Below is a small trained network, with its code and all its weights. Each question gives an input and a target symbol and asks what happens when units are switched off, that is, made to give their printed mean instead of their output.

import numpy as np


def w(rows, s, z=0):
    codes = np.array(rows[::2]) - 128.0
    scale = np.full(codes.shape[1], s)
    scale[-1] = z or s
    return codes * scale


def norm(h):
    return h / np.sqrt((h * h).mean(-1, keepdims=True) + 1e-5)


def f(y):
    return np.maximum(y, 0)


def softmax(a):
    e = np.exp(a - a.max(-1, keepdims=True))
    return e / e.sum(-1, keepdims=True)


def log_softmax(a):
    a = a - a.max(-1, keepdims=True)
    return a - np.log(np.exp(a).sum(-1, keepdims=True))


def net(x, mask):
    ids = ['βγδεζηθμξσφω'.index(c) for c in x.split()]
    T = len(ids)
    res = E[ids] + P[:T]
    u = 0
    for l in range(3):
        r = norm(res)
        for j in range(3):
            rows = slice(3 * j, 3 * j + 3)
            q, k, v = (r @ M[l][rows].T for M in (Q, K, V))
            z = softmax(np.where(np.tri(T) > 0, q @ k.T / 3**0.5, -1e9)) @ v
            o = O[l][rows]
            res = res + np.where(mask[u + j], z, o[:, -1]) @ o[:, :-1]
        u += 3
        y = f(norm(res) @ A[l][:, :-1].T + A[l][:, -1])
        res = res + np.where(mask[u : u + 8], y, B[l][:, -1]) @ B[l][:, :-1]
        u += 8
    return log_softmax(norm(res)[-1] @ U[:, :-1].T + U[:, -1])


Q, K, V, O, A, B = {}, {}, {}, {}, {}, {}
E = w([
[164,108,130,105,141,105],'β',
[164,105,174,124,138,96],'γ',
[176,77,144,123,148,132],'δ',
[123,178,110,77,136,64],'ε',
[168,91,112,90,114,128],'ζ',
[142,114,187,155,195,128],'η',
[169,60,133,129,205,163],'θ',
[182,15,71,87,176,190],'μ',
[134,81,43,44,166,165],'ξ',
[89,230,157,66,233,122],'σ',
[120,149,223,104,72,134],'φ',
[88,184,115,3,121,167],'ω',
],0.014)
P = w([
[86,7,191,26,161,88],'0',
[74,95,47,152,87,52],'1',
[207,96,138,112,207,56],'2',
[167,95,171,114,98,204],'3',
[125,158,69,202,74,146],'4',
[223,170,120,155,209,152],'5',
],0.012)
Q[0] = w([
[55,125,98,182,93,115],'L0H0',
[127,157,154,132,104,138],'L0H0',
[57,112,109,146,67,148],'L0H0',
[24,76,155,72,9,108],'L0H1',
[121,189,213,163,67,168],'L0H1',
[111,123,167,2,171,171],'L0H1',
[226,126,136,83,96,131],'L0H2',
[3,108,141,189,26,124],'L0H2',
[138,152,58,181,192,144],'L0H2',
],0.011)
K[0] = w([
[140,117,105,153,186,76],'L0H0',
[147,128,150,120,147,119],'L0H0',
[122,63,121,115,133,52],'L0H0',
[121,75,154,138,105,6],'L0H1',
[137,147,191,151,76,109],'L0H1',
[81,172,127,8,159,91],'L0H1',
[113,128,137,119,85,203],'L0H2',
[130,66,137,140,101,24],'L0H2',
[126,133,71,150,168,174],'L0H2',
],0.013)
V[0] = w([
[155,113,27,64,222,70],'L0H0',
[91,117,164,98,3,181],'L0H0',
[122,140,93,120,168,161],'L0H0',
[163,125,160,145,129,12],'L0H1',
[94,136,8,56,161,226],'L0H1',
[90,180,150,92,52,122],'L0H1',
[106,130,96,76,64,203],'L0H2',
[19,125,233,178,123,123],'L0H2',
[235,60,64,134,38,58],'L0H2',
],0.0061)
O[0] = w([
[45,188,122,204,147,214,254],'L0H0',
[167,101,179,42,61,7,120],'L0H0',
[142,140,152,139,138,156,126],'L0H0',
[216,175,183,100,70,46,146],'L0H1',
[21,84,80,171,159,140,199],'L0H1',
[134,135,237,46,83,155,78],'L0H1',
[22,97,104,113,156,111,150],'L0H2',
[177,149,32,74,185,255,40],'L0H2',
[153,74,75,106,43,8,177],'L0H2',
],0.0052,0.0046)
A[0] = w([
[70,88,104,88,183,76,87],'L0N0',
[149,42,159,125,34,207,95],'L0N1',
[51,161,42,110,32,212,168],'L0N2',
[190,6,223,131,176,155,135],'L0N3',
[82,72,120,93,37,150,221],'L0N4',
[158,106,128,234,218,45,3],'L0N5',
[60,130,184,75,255,161,157],'L0N6',
[165,82,179,19,60,168,46],'L0N7',
],0.0079,0.0044)
B[0] = w([
[79,100,178,138,146,132,206],'L0N0',
[118,98,163,94,205,169,171],'L0N1',
[167,116,107,87,2,76,201],'L0N2',
[111,158,117,67,119,80,255],'L0N3',
[179,140,160,121,126,183,226],'L0N4',
[94,165,24,153,143,203,194],'L0N5',
[117,67,178,89,105,58,250],'L0N6',
[44,71,132,160,171,123,196],'L0N7',
],0.011,0.0062)
Q[1] = w([
[97,247,64,138,94,142],'L1H0',
[108,172,116,112,104,63],'L1H0',
[193,120,120,112,161,127],'L1H0',
[144,119,136,114,200,140],'L1H1',
[187,111,120,124,177,82],'L1H1',
[82,98,106,172,154,188],'L1H1',
[94,113,167,124,92,159],'L1H2',
[93,147,160,110,217,163],'L1H2',
[218,161,191,170,157,86],'L1H2',
],0.013)
K[1] = w([
[129,153,50,215,38,122],'L1H0',
[125,114,134,145,90,197],'L1H0',
[206,197,149,141,190,149],'L1H0',
[99,183,162,110,163,147],'L1H1',
[115,157,247,141,92,160],'L1H1',
[69,172,48,113,139,160],'L1H1',
[85,193,92,164,156,87],'L1H2',
[130,120,151,66,239,177],'L1H2',
[173,136,187,120,127,81],'L1H2',
],0.012)
V[1] = w([
[156,100,118,53,109,116],'L1H0',
[82,111,227,155,127,191],'L1H0',
[87,60,201,127,114,99],'L1H0',
[90,253,134,142,171,162],'L1H1',
[117,201,202,73,114,187],'L1H1',
[85,169,190,124,96,220],'L1H1',
[152,14,209,132,142,34],'L1H2',
[190,105,62,51,140,203],'L1H2',
[105,113,236,191,78,121],'L1H2',
],0.0053)
O[1] = w([
[115,75,132,204,82,33,196],'L1H0',
[224,85,88,128,177,118,123],'L1H0',
[183,79,10,174,92,77,227],'L1H0',
[183,78,123,168,178,28,24],'L1H1',
[158,184,143,215,114,46,97],'L1H1',
[253,142,140,94,100,76,80],'L1H1',
[201,126,66,110,136,213,255],'L1H2',
[119,49,62,167,141,122,120],'L1H2',
[87,163,102,77,85,86,120],'L1H2',
],0.0047,0.0051)
A[1] = w([
[145,214,118,147,148,180,38],'L1N0',
[143,60,158,196,31,127,88],'L1N1',
[200,176,166,107,159,96,132],'L1N2',
[2,13,225,99,110,84,127],'L1N3',
[158,162,226,170,125,66,1],'L1N4',
[170,36,168,64,167,116,124],'L1N5',
[89,66,137,114,176,69,157],'L1N6',
[103,250,132,155,53,67,67],'L1N7',
],0.009,0.0046)
B[1] = w([
[245,101,157,75,64,125,136],'L1N0',
[183,110,109,134,149,244,157],'L1N1',
[165,105,108,183,110,182,147],'L1N2',
[175,124,250,4,200,121,254],'L1N3',
[162,73,70,174,34,51,133],'L1N4',
[134,254,130,160,169,74,216],'L1N5',
[165,91,164,204,146,166,206],'L1N6',
[118,186,60,67,161,126,158],'L1N7',
],0.0088,0.012)
Q[2] = w([
[147,123,96,138,162,141],'L2H0',
[102,116,126,73,55,252],'L2H0',
[100,100,149,78,111,123],'L2H0',
[143,184,130,160,217,40],'L2H1',
[59,46,141,226,163,94],'L2H1',
[95,166,163,132,75,102],'L2H1',
[172,109,105,198,194,95],'L2H2',
[38,17,149,104,84,160],'L2H2',
[132,13,90,83,180,137],'L2H2',
],0.011)
K[2] = w([
[105,88,127,170,129,155],'L2H0',
[88,109,187,50,209,149],'L2H0',
[182,107,132,106,190,136],'L2H0',
[125,158,129,64,170,38],'L2H1',
[162,75,234,31,155,161],'L2H1',
[98,67,118,191,137,92],'L2H1',
[141,185,69,196,119,108],'L2H2',
[98,47,120,125,202,109],'L2H2',
[77,121,131,173,192,7],'L2H2',
],0.012)
V[2] = w([
[136,56,230,107,154,82],'L2H0',
[153,203,192,123,87,254],'L2H0',
[172,127,53,46,134,110],'L2H0',
[149,51,216,79,87,150],'L2H1',
[159,52,75,106,138,170],'L2H1',
[211,102,64,206,155,184],'L2H1',
[88,159,48,86,122,128],'L2H2',
[134,117,241,30,63,90],'L2H2',
[204,198,125,65,204,203],'L2H2',
],0.005)
O[2] = w([
[212,110,176,194,199,46,254],'L2H0',
[96,112,128,130,113,122,116],'L2H0',
[121,147,226,142,129,133,181],'L2H0',
[134,136,56,238,88,152,197],'L2H1',
[126,21,126,180,153,92,145],'L2H1',
[127,32,185,125,216,104,63],'L2H1',
[151,167,74,185,110,102,101],'L2H2',
[87,28,95,69,252,114,223],'L2H2',
[73,37,120,207,118,165,237],'L2H2',
],0.0046,0.0048)
A[2] = w([
[179,169,98,99,90,24,143],'L2N0',
[166,19,114,15,128,121,27],'L2N1',
[139,21,69,90,184,206,204],'L2N2',
[115,113,230,100,5,86,56],'L2N3',
[205,126,168,202,33,169,117],'L2N4',
[254,166,218,59,111,137,84],'L2N5',
[172,156,125,164,212,113,16],'L2N6',
[163,196,69,46,141,168,1],'L2N7',
],0.0097,0.0029)
B[2] = w([
[79,41,112,184,136,52,171],'L2N0',
[171,165,113,144,120,145,225],'L2N1',
[90,177,177,122,105,108,240],'L2N2',
[156,193,9,172,159,141,153],'L2N3',
[113,108,181,183,148,67,158],'L2N4',
[128,71,92,114,153,197,254],'L2N5',
[156,129,156,149,53,134,171],'L2N6',
[103,161,159,100,89,131,162],'L2N7',
],0.012,0.0093)
U = w([
[71,74,172,94,59,152,1],'β',
[77,29,88,151,126,176,87],'γ',
[175,117,155,142,46,114,86],'δ',
[168,112,26,98,98,171,173],'ε',
[68,118,106,114,121,66,162],'ζ',
[203,125,91,132,135,254,133],'η',
[122,230,149,131,107,151,131],'θ',
[97,164,31,186,200,194,185],'μ',
[16,131,189,190,167,107,16],'ξ',
[182,212,142,226,153,120,111],'σ',
[151,67,94,186,143,57,120],'φ',
[137,102,160,89,189,120,208],'ω',
],0.016,0.0057)

Each question gives the input, a string of symbols that net reads in full, and the target symbol t.
The units are the heads (3 rows each of Q, K, V and O) and the neurons (one row each of A and B). Each row of codes is followed by its name. A weight is (code - 128) times the scale printed after its matrix; where a second scale follows, it is the last column's (O, A, B and U).
mask holds one flag per unit, layer by layer, with each layer's heads first. A switched-off unit (its flag False) gives its mean, the last column of its rows in O or B, instead of its output. The means were averaged over made-up inputs and are rounded, as every weight is.
A unit's drop is (log p(t) with every unit on - log p(t) with that unit switched off) / (log p(t) with every unit on - log p(t) with every unit switched off).
The circuit of an input: a set's keep is (log p(t) with only the set's units on - log p(t) with every unit switched off) / (log p(t) with every unit on - log p(t) with every unit switched off). Starting from the 12 units with the biggest drops (on a tie, the unit counted first), units are removed one at a time, each time the one whose removal leaves the highest keep (on an exact tie, the one counted first), for as long as the keep stays at least 0.8.
units of the circuit, in order: the units of the circuit, biggest drop first
most important unit: the unit with the biggest drop
top k neurons: the k neurons with the biggest drops, biggest first
k most important neurons of layer l: the k neurons of layer l with the biggest drops, biggest first
which heads matter: for each layer, one digit per head in row order, 1 if its drop is at least 0.15 and else 0, layers parted by /
input ζ β γ ε β ε, target ε: most important unit -> L1N7
input μ ε δ μ γ ζ, target μ: which heads matter -> 011 / 000 / 000
input ε μ η, target μ: which heads matter -> 001 / 000 / 000
input ε σ β, target σ: which heads matter -> 101 / 000 / 000
input ε β μ, target μ: which heads matter -> 100 / 000 / 000
input ξ ω σ ξ γ, target φ: units of the circuit, in order -> (L0H1; L1N3; L2N0)
input ζ ω ξ ω μ, target γ: units of the circuit, in order -> (L0H1; L1N5)
input ε σ ω θ β ε, target θ: top 2 neurons -> (L0N2; L0N4)
input β ε η, target η: which heads matter -> 011 / 000 / 000
input σ μ γ, target σ: top 2 neurons -> (L1N3; L0N2)
input ε ε ω ε μ ε, target μ: top 2 neurons -> (L1N3; L0N5)
input σ ξ ξ, target σ: 2 most important neurons of layer 2 -> (L2N5; L2N6)
input ξ ε ζ δ η β, target η: which heads matter -> 000 / 100 / 000
input γ ε γ γ, target η: units of the circuit, in order -> (L2N5)
input φ σ μ, target φ: which heads matter -> 000 / 000 / 000
input η ξ ω ζ ε, target ζ: 2 most important neurons of layer 2 -> (L2N0; L2N5)
input β ε β ε η θ, target θ: 2 most important neurons of layer 2 -> (L2N2; L2N7)
input γ ε δ, target ε: 2 most important neurons of layer 0 -> (L0N5; L0N6)
input ζ μ β, target μ: units of the circuit, in order -> (L0N5; L1N3)
input μ φ β, target φ: most important unit -> L0H0
input δ δ ζ ε η μ, target μ: units of the circuit, in order -> (L0H1; L1N3)
input ε ε σ, target σ: which heads matter -> 100 / 010 / 000
input μ θ γ, target μ: which heads matter -> 000 / 000 / 000
input ε μ φ, target φ: which heads matter -> 010 / 000 / 000
input μ ζ γ ε δ, target ξ: top 2 neurons -> (L1N5; L2N2)
input φ β δ μ, target ω: which heads matter -> 001 / 000 / 000
input ε β δ θ μ, target γ: most important unit -> L0H1
input ε μ μ ε, target η: which heads matter -> 110 / 110 / 000
input η β ω ε σ, target ω: which heads matter -> 010 / 000 / 000
input σ η ε, target σ: which heads matter -> 001 / 000 / 000
